Below is a small trained network, with its code and all its weights. Each question gives an input and a class and asks what happens when units are switched off, that is, made to give their printed mean instead of their output.

import numpy as np


def w(rows, s, z=0):
    codes = np.array(rows[::2]) - 128.0
    scale = np.full(codes.shape[1], s)
    scale[-1] = z or s
    return codes * scale


def norm(h):
    return h / np.sqrt((h * h).mean(-1, keepdims=True) + 1e-5)


def f(y):
    return np.maximum(y, 0)


def log_softmax(a):
    a = a - a.max(-1, keepdims=True)
    return a - np.log(np.exp(a).sum(-1, keepdims=True))


def net(x, mask):
    res = np.array(x, float).reshape(1, 5) / 4 @ E
    u = 0
    for l in range(2):
        y = f(norm(res) @ A[l][:, :-1].T + A[l][:, -1])
        res = res + np.where(mask[u : u + 12], y, B[l][:, -1]) @ B[l][:, :-1]
        u += 12
    return log_softmax(norm(res)[-1] @ U[:, :-1].T + U[:, -1])


A, B = {}, {}
E = w([
[14,186,84,114,123],'x0',
[25,126,162,190,235],'x1',
[117,49,100,112,40],'x2',
[49,211,132,165,4],'x3',
[114,119,68,205,140],'x4',
],0.0038)
A[0] = w([
[163,73,70,36,85,123],'0.n0',
[120,45,165,209,134,205],'0.n1',
[78,178,133,198,196,121],'0.n2',
[137,212,92,50,181,3],'0.n3',
[114,58,108,137,244,65],'0.n4',
[135,249,102,83,73,82],'0.n5',
[197,91,26,149,67,18],'0.n6',
[65,236,203,176,191,87],'0.n7',
[218,97,119,205,100,172],'0.n8',
[95,115,3,95,100,103],'0.n9',
[183,36,122,157,220,98],'0.n10',
[86,20,143,105,169,64],'0.n11',
],0.0048,0.0024)
B[0] = w([
[161,161,87,196,156,218],'0.n0',
[151,126,109,74,77,246],'0.n1',
[181,131,140,142,98,241],'0.n2',
[160,116,76,154,144,154],'0.n3',
[110,98,111,66,154,218],'0.n4',
[98,53,131,111,150,202],'0.n5',
[144,202,84,194,109,191],'0.n6',
[134,189,136,254,145,253],'0.n7',
[134,165,126,162,46,230],'0.n8',
[107,145,137,157,103,196],'0.n9',
[137,84,104,65,142,243],'0.n10',
[80,112,100,89,99,175],'0.n11',
],0.0059,0.0029)
A[1] = w([
[218,72,95,87,213,34],'1.n0',
[26,109,77,93,99,53],'1.n1',
[55,64,164,198,199,200],'1.n2',
[55,244,121,254,224,235],'1.n3',
[39,188,190,119,165,72],'1.n4',
[88,160,131,203,39,72],'1.n5',
[94,79,242,111,231,125],'1.n6',
[206,153,240,117,151,91],'1.n7',
[154,123,83,60,81,253],'1.n8',
[32,173,204,175,164,26],'1.n9',
[2,159,128,135,104,87],'1.n10',
[227,137,230,89,71,61],'1.n11',
],0.0055,0.0019)
B[1] = w([
[139,191,117,107,205,185],'1.n0',
[68,71,168,135,79,163],'1.n1',
[194,68,74,75,115,178],'1.n2',
[236,161,126,173,1,254],'1.n3',
[193,134,106,180,106,158],'1.n4',
[81,201,130,135,197,207],'1.n5',
[112,117,1,101,112,163],'1.n6',
[36,166,196,150,108,157],'1.n7',
[78,123,128,168,181,198],'1.n8',
[198,147,102,195,131,170],'1.n9',
[141,83,123,45,128,179],'1.n10',
[172,98,210,123,136,164],'1.n11',
],0.0052,0.006)
U = w([
[162,78,80,116,98,116],'0',
[124,132,248,92,117,112],'1',
[155,209,104,199,63,181],'2',
[42,92,127,101,181,57],'3',
[133,108,58,58,222,153],'4',
[83,129,168,140,172,1],'5',
[198,144,170,98,198,128],'6',
[14,119,109,110,75,142],'7',
],0.013,0.0069)

Each question gives the input, the list of numbers given to net, and the class t.
The units are the neurons (one row each of A and B). Each row of codes is followed by its name. A weight is (code - 128) times the scale printed after its matrix; where a second scale follows, it is the last column's (A, B and U).
mask holds one flag per neuron, layer by layer. A switched-off neuron (its flag False) gives its mean, the last column of its row in B, instead of its output. The means were averaged over made-up inputs and are rounded, as every weight is.
A unit's drop is (log p(t) with every unit on - log p(t) with that unit switched off) / (log p(t) with every unit on - log p(t) with every unit switched off).
The circuit of an input: a set's keep is (log p(t) with only the set's units on - log p(t) with every unit switched off) / (log p(t) with every unit on - log p(t) with every unit switched off). Starting from the 12 units with the biggest drops (on a tie, the unit counted first), units are removed one at a time, each time the one whose removal leaves the highest keep (on an exact tie, the one counted first), for as long as the keep stays at least 0.8.
units of the circuit, in order: the units of the circuit, biggest drop first
most important unit: the unit with the biggest drop
k most important neurons: the k neurons with the biggest drops, biggest first
top k neurons in layer l: the k neurons of layer l with the biggest drops, biggest first
drop of u: that unit's drop, to one decimal
input [-6,-7,2,4,-7], class 1: units of the circuit, in order	(1.n11; 1.n3)
input [1,0,1,6,-5], class 7: units of the circuit, in order	(0.n5; 1.n3)
input [7,-8,3,-1,-8], class 7: units of the circuit, in order	(1.n3; 0.n5; 1.n8; 1.n2)
input [-3,2,2,0,4], class 0: most important unit	0.n10
input [7,-3,7,-1,-2], class 7: units of the circuit, in order	(1.n3; 1.n1)
input [-7,-5,-7,-1,-1], class 1: 3 most important neurons	(1.n7; 1.n11; 0.n8)
input [-6,-8,-7,0,-5], class 1: 3 most important neurons	(1.n7; 1.n11; 1.n3)
input [5,8,-3,-5,6], class 0: 2 most important neurons	(1.n2; 1.n3)
input [6,-6,2,0,-4], class 7: 3 most important neurons	(1.n3; 0.n5; 0.n7)
input [-6,5,-7,-8,5], class 4: top 2 neurons in layer 1	(1.n6; 1.n3)
input [2,5,-7,-4,-3], class 2: 2 most important neurons	(0.n7; 1.n3)
input [-6,-4,-5,-4,8], class 4: 2 most important neurons	(1.n3; 0.n10)
input [4,-1,8,6,0], class 7: 2 most important neurons	(1.n3; 0.n7)
input [7,5,-4,-3,-2], class 2: units of the circuit, in order	(1.n3)
input [6,-7,4,6,-5], class 7: 2 most important neurons	(1.n3; 0.n5)
input [-7,6,-6,-7,-3], class 4: top 2 neurons in layer 1	(1.n6; 1.n3)
input [-8,6,6,-4,2], class 4: 2 most important neurons	(1.n3; 1.n0)
input [7,-1,5,6,7], class 7: drop of 1.n1	0.2
input [-4,-2,-4,5,-7], class 1: drop of 0.n5	0.0
input [-1,1,-2,-1,2], class 6: most important unit	0.n2
input [5,-1,8,6,6], class 7: drop of 1.n10	0.1
